What each symbol does to the states:
vu: dive->kupe, dado->rotu, peta->lifi, time->filo, rabo->rabo, piti->tefu, befa->vaku, sizu->galu, kiza->pata, muzo->rabo, zepa->fazu, koze->gavu, dudi->geka, galu->vaku, vaku->dari, gola->tavu, kita->piti, bori->suku, dari->keni, rava->mini, togi->viro, rotu->lifi, fazu->togi, guzo->dado, mini->lifo, zutu->zibe, siso->dive, kara->viti, foni->gola, pata->poto, keni->sizu, zibe->foni, fola->filo, viti->lefo, geka->sizu, zigu->befa, vuku->koze, vizi->zigu, gavu->fidu, lifo->siso, lifi->dudi, fodi->zigu, tefu->kita, tavu->pago, pago->vizi, filo->muzo, kupe->vuku, lubi->muzo, viro->fazu, fidu->time, poto->reni, suku->lubi, reni->guzo, lefo->zutu
zo: dive->mini, dado->poto, peta->zibe, time->koze, rabo->piti, piti->time, befa->tavu, sizu->vaku, kiza->lifi, muzo->dive, zepa->guzo, koze->rabo, dudi->dudi, galu->dari, vaku->vizi, gola->fodi, kita->kita, bori->tefu, dari->zigu, rava->fazu, togi->reni, rotu->reni, fazu->dado, guzo->pata, mini->togi, zutu->kara, siso->rava, kara->suku, foni->lefo, pata->dudi, keni->befa, zibe->keni, fola->poto, viti->lubi, geka->peta, zigu->tavu, vuku->dive, vizi->galu, gavu->kupe, lifo->lifo, lifi->sizu, fodi->bori, tefu->lifo, tavu->zibe, pago->vaku, filo->mini, kupe->kara, lubi->piti, viro->lifi, fidu->vuku, poto->sizu, suku->kita, reni->kiza, lefo->koze
de: dive->rabo, dado->togi, peta->kiza, time->bori, rabo->time, piti->kara, befa->sizu, sizu->dudi, kiza->guzo, muzo->koze, zepa->rava, koze->tefu, dudi->poto, galu->geka, vaku->galu, gola->zigu, kita->lefo, bori->kara, dari->dari, rava->dive, togi->lifo, rotu->viro, fazu->mini, guzo->fazu, mini->fola, zutu->tavu, siso->muzo, kara->zibe, foni->vizi, pata->vaku, keni->lifi, zibe->pago, fola->kupe, viti->foni, geka->reni, zigu->keni, vuku->time, vizi->dari, gavu->kita, lifo->reni, lifi->pata, fodi->zutu, tefu->suku, tavu->befa, pago->foni, filo->vuku, kupe->fidu, lubi->lefo, viro->siso, fidu->piti, poto->rotu, suku->viti, reni->poto, lefo->gola

The rows follow the links: the fewer symbols apart two states are, the more alike their rows tend to be.

Known rows, each with its state:
[19,-36,36,27,14,-48,33,-56,40,35,29,-27,32,16,57,27,10,34,-53,58,-92,-35,42,6,3,-6,35,21,-27,23,-16,1,16,30,-10,-106,11,33,34,-8,-59,-1,-5,42,-74,-17,19,0,64,42,7,43,11,28,-50]
state: rabo
[28,36,24,-29,-13,79,-26,25,-17,42,-57,-1,-41,-50,-85,29,-45,36,-9,19,69,-58,21,-46,-10,13,1,80,77,24,75,36,31,-10,5,15,-26,-8,9,17,21,-7,-63,-1,6,-43,-6,26,-3,-4,35,-5,27,-63,18]
state: fazu
[-2,-38,23,22,-8,-77,12,-15,10,72,33,33,39,56,54,-83,-18,0,-38,11,-22,-32,78,55,-42,-18,6,29,-35,-38,6,-17,11,37,-7,-81,10,55,21,6,-33,25,43,53,-46,-2,10,-29,79,8,23,51,-4,35,9]
state: time
[12,4,34,-34,-14,31,-82,10,-15,10,-53,-56,-36,-38,23,23,-8,-6,17,-3,88,-22,-73,-45,-10,15,41,4,42,3,44,-12,62,-2,-54,33,-11,17,-58,30,55,42,33,-34,50,-22,3,38,-26,-38,15,-65,43,-19,25]
state: rotu
[-4,0,-77,75,21,-15,25,30,-7,-50,41,49,42,69,-26,-103,28,-38,-27,28,-24,49,12,60,49,-82,-36,5,-5,-15,-17,0,-58,20,-47,35,-4,30,5,-5,-6,60,19,-11,-32,38,-39,-32,11,-49,9,44,6,14,-17]
state: kara
[-46,-49,-62,66,-1,-49,-21,11,-12,-28,43,44,1,50,-5,-57,19,-58,-4,12,-23,27,30,53,21,-85,-19,-12,-24,-29,-49,-14,-63,35,-71,46,6,-1,-2,-3,-24,85,32,-7,7,41,-36,-36,8,-50,44,38,5,60,-8]
state: bori
[-8,10,1,-26,-5,-11,-26,-54,10,-24,-11,-28,-7,-9,90,64,16,-14,39,-49,-3,26,-90,-48,-29,85,54,-101,-44,-17,-56,-23,4,-19,28,11,28,-43,-41,-10,25,-42,37,-9,19,13,32,-2,-16,19,-86,-63,-23,16,11]
state: sizu
[-61,-62,-61,89,-10,-74,-64,1,-3,5,34,62,-33,21,-7,9,-7,-61,-34,17,-10,-23,41,-15,-13,-46,25,-8,7,3,-66,14,-53,42,-59,39,10,-49,16,8,-17,84,17,-22,1,23,-25,-44,16,-38,35,20,4,60,-5]
state: tefu
[-26,26,-12,-12,-17,22,19,-26,-13,-9,10,55,-13,-17,4,59,-10,-16,33,-62,-19,13,-9,-42,-12,85,22,-63,-30,10,-54,13,-45,-33,88,30,30,-84,27,-24,1,-79,-17,-13,-8,8,14,-8,-29,28,-102,-18,-56,-7,3]
state: vaku
[6,-51,72,18,-3,-19,-23,-19,56,55,-20,-55,-48,-73,-17,117,12,41,-9,49,-44,-53,39,-34,12,-13,15,8,41,46,2,-4,35,2,-25,-48,-6,-18,29,5,-41,16,-32,8,31,-14,19,37,-5,32,100,15,32,14,-40]
state: siso
[-51,-79,39,34,-14,-47,-88,-11,15,16,-6,-14,-83,-77,-13,83,1,-16,23,7,13,-31,19,-34,-15,-22,6,-24,47,22,-42,-32,7,11,-56,33,4,-41,5,11,-20,58,25,-16,95,9,-10,13,-29,5,94,-11,20,38,-4]
state: lifo
[1,5,31,-41,-12,7,-78,-3,-12,17,-48,-56,-18,-20,68,13,-5,-8,16,-25,90,-19,-78,-34,-44,37,48,-18,19,-13,25,-16,67,-3,-43,19,4,24,-63,25,49,31,62,-18,53,-7,21,19,-14,-22,-10,-65,29,-3,39]
state: poto
[3,37,-34,-28,16,45,67,7,3,-65,20,18,17,2,-37,-6,34,12,47,-27,-57,75,-18,26,51,23,-62,-50,-28,-10,-29,4,-53,-48,81,22,2,-37,28,-32,-7,-78,-47,-5,-24,35,5,-6,-45,36,-64,12,-35,-32,-19]
state: pago

Each walk starts at a row. The symbols on each line, taken left to right, move it on to the next state.
Answer with the state's row; about right is enough.
start [-4,5,-53,89,42,-35,32,-10,15,-34,37,27,27,45,-15,25,23,-17,-65,64,-83,-9,37,-10,70,-44,46,18,-24,48,-24,39,-51,24,-42,-15,1,-14,20,-2,-29,44,-28,-39,-77,5,-35,-9,34,-13,-13,30,12,7,-65]
vu vu zo: [-25,-27,-58,77,3,-55,0,-13,1,22,51,74,30,70,14,-43,-25,-40,-62,29,-25,-22,60,9,-20,-45,35,30,-26,-11,-36,34,-48,41,-39,-11,15,10,24,10,-35,61,11,3,-72,7,-17,-41,71,-22,8,57,-7,41,-14]
de vu zo de: [-2,12,-76,63,35,-2,62,26,4,-71,38,32,35,56,-46,-35,40,-18,-34,48,-74,47,16,50,89,-85,-12,9,-24,31,-19,21,-77,6,-15,-3,4,13,13,-20,-15,29,-30,-24,-61,22,-45,-5,-5,-28,-8,36,2,-8,-45]
start [9,-32,46,-18,-22,-44,28,4,-1,77,17,22,46,36,43,-92,-36,27,-22,1,13,-19,56,64,-80,-1,-19,52,-11,-56,34,-22,26,32,16,-76,-4,55,18,3,-39,-7,26,58,-26,-18,15,-31,89,12,24,50,-15,23,38]
de vu zo de: [1,-42,75,-46,-35,-38,-46,15,-13,85,-10,-10,-13,-21,28,-64,-42,20,21,-27,66,-29,42,38,-80,-10,-40,32,18,-54,31,-50,78,16,-8,-35,-15,53,-8,15,-19,10,46,52,60,-20,20,-5,17,8,69,13,15,23,69]
vu vu de vu: [-23,-5,-11,32,-23,-30,3,27,-37,58,17,89,36,69,18,-108,-54,-46,-31,-23,45,-14,69,40,-60,-10,-3,47,-15,-51,10,7,-17,37,10,0,13,19,3,19,-9,21,37,27,-26,-15,2,-45,60,-23,-1,45,-20,19,57]
start [20,46,-60,14,36,55,100,13,7,-82,18,14,37,33,-59,-22,51,-2,3,21,-71,75,-11,48,83,-25,-44,-16,-15,14,-11,7,-66,-38,44,25,-5,-9,27,-32,-10,-32,-56,-21,-33,36,-22,1,-28,4,-48,23,-7,-35,-44]
de vu de: [-19,8,-13,-42,-4,7,22,-19,-1,-58,7,-14,-11,-27,41,13,44,-12,69,-65,-22,79,-62,20,1,42,-39,-96,-45,-25,-43,-42,-22,-44,56,28,22,-39,-5,-38,9,-65,28,-4,58,34,30,14,-63,32,-59,-31,-39,16,9]
zo vu zo zo: [-17,33,-18,6,-11,-2,5,-35,-9,-4,9,62,-25,-14,27,77,-15,-27,22,-59,-12,5,0,-66,-29,93,39,-56,-36,-5,-60,23,-40,-27,80,26,29,-92,18,-1,5,-69,-7,-14,-16,2,26,-14,-22,32,-86,-12,-56,3,15]
start [-20,-41,36,-4,-30,16,-79,21,-3,42,-51,-21,-73,-74,-42,76,-35,2,18,4,66,-50,8,-58,-12,-3,6,23,68,24,21,-4,42,4,-32,40,-19,-11,2,25,11,34,-9,-5,86,-12,-4,10,-41,-14,90,-17,29,4,7]
de vu zo de: [30,-36,76,-10,-4,-28,22,-30,40,64,-6,-34,-1,-27,4,28,-14,66,-28,47,-66,-65,59,3,-14,-6,-5,51,16,20,29,-16,47,19,-3,-91,0,30,37,-6,-56,-16,-30,62,-23,-23,20,16,45,45,75,39,21,12,-21]
zo zo vu: [10,-3,52,-14,-5,33,-61,21,2,23,-62,-62,-58,-75,-23,73,-18,19,3,31,58,-65,-13,-60,-9,5,22,26,68,38,36,0,58,-10,-42,14,-20,-2,-15,28,16,17,-17,-19,52,-34,-3,43,-26,5,60,-41,44,-20,-2]
start [-11,-58,70,-13,-25,-8,-50,6,11,69,-23,-28,-60,-77,-44,50,-32,46,6,26,20,-52,60,-19,-38,-4,-26,42,57,7,27,-15,51,4,-9,-14,-16,5,27,20,-36,5,-21,32,65,-36,1,17,-13,29,111,11,24,10,14]
vu de: [0,-10,30,-21,-4,18,-89,8,-2,7,-49,-45,-42,-28,30,42,0,-10,7,-5,93,-38,-64,-69,-35,19,41,-13,39,8,16,-10,61,3,-55,44,-4,-8,-59,35,53,42,31,-36,66,-17,2,26,-27,-23,15,-63,38,3,22]
zo de de zo: [19,41,20,-32,-18,77,-57,40,-31,21,-65,-16,-38,-42,-41,4,-42,19,8,1,105,-40,-19,-66,-17,19,23,50,69,6,65,29,51,-7,-24,47,-29,8,-41,40,55,22,-17,-19,32,-40,-5,18,-18,-26,24,-39,30,-44,34]
start [-3,-10,1,-12,-24,-36,11,8,-32,77,21,48,50,57,29,-110,-54,-21,-18,-26,39,-19,55,52,-69,2,-9,46,-21,-57,36,-7,5,31,5,-22,0,49,8,15,-11,13,30,49,-33,-8,2,-42,64,-5,-3,52,-28,22,52]
zo de zo: [2,-39,7,54,8,-68,28,-19,23,53,36,26,44,60,32,-41,-5,0,-56,27,-52,-35,77,40,-24,-34,23,29,-31,-8,-2,4,-6,41,-17,-80,13,37,29,12,-56,33,12,37,-69,3,4,-18,78,22,18,54,-10,26,-28]
vu de zo: [-53,-14,-82,92,-6,-31,-29,17,-18,16,32,99,5,63,-13,-31,-41,-69,-52,0,13,-20,54,-15,-2,-24,30,20,-3,-1,-45,31,-63,33,-31,54,12,-30,13,20,5,58,9,-24,-34,13,-36,-42,16,-44,-3,29,-11,32,11]
start [29,81,9,-37,-15,92,-8,37,-34,8,-52,0,-5,-18,-44,-8,-42,22,-20,9,87,-38,-25,-59,8,41,32,67,52,22,81,50,41,-25,-11,14,-21,10,-25,17,57,-15,-42,-20,-26,-60,2,25,4,-27,-25,-29,24,-69,24]
zo zo vu: [7,23,19,-26,10,-15,-33,-54,13,-18,-13,-39,-1,6,103,70,21,-7,13,-34,22,-3,-97,-53,-15,60,85,-61,-25,7,-20,-16,20,-10,-1,-2,27,-34,-57,10,32,-9,47,-34,-4,-5,31,32,1,-5,-80,-68,-6,7,0]
zo de de zo: [28,77,5,-48,8,41,-22,-21,-2,-13,-45,-41,23,24,54,23,3,0,-1,-22,72,-13,-97,-50,-6,64,76,-7,-11,5,32,26,44,-10,-1,-6,17,20,-77,20,69,-13,19,-29,-36,-25,9,31,14,-11,-88,-66,12,-37,20]
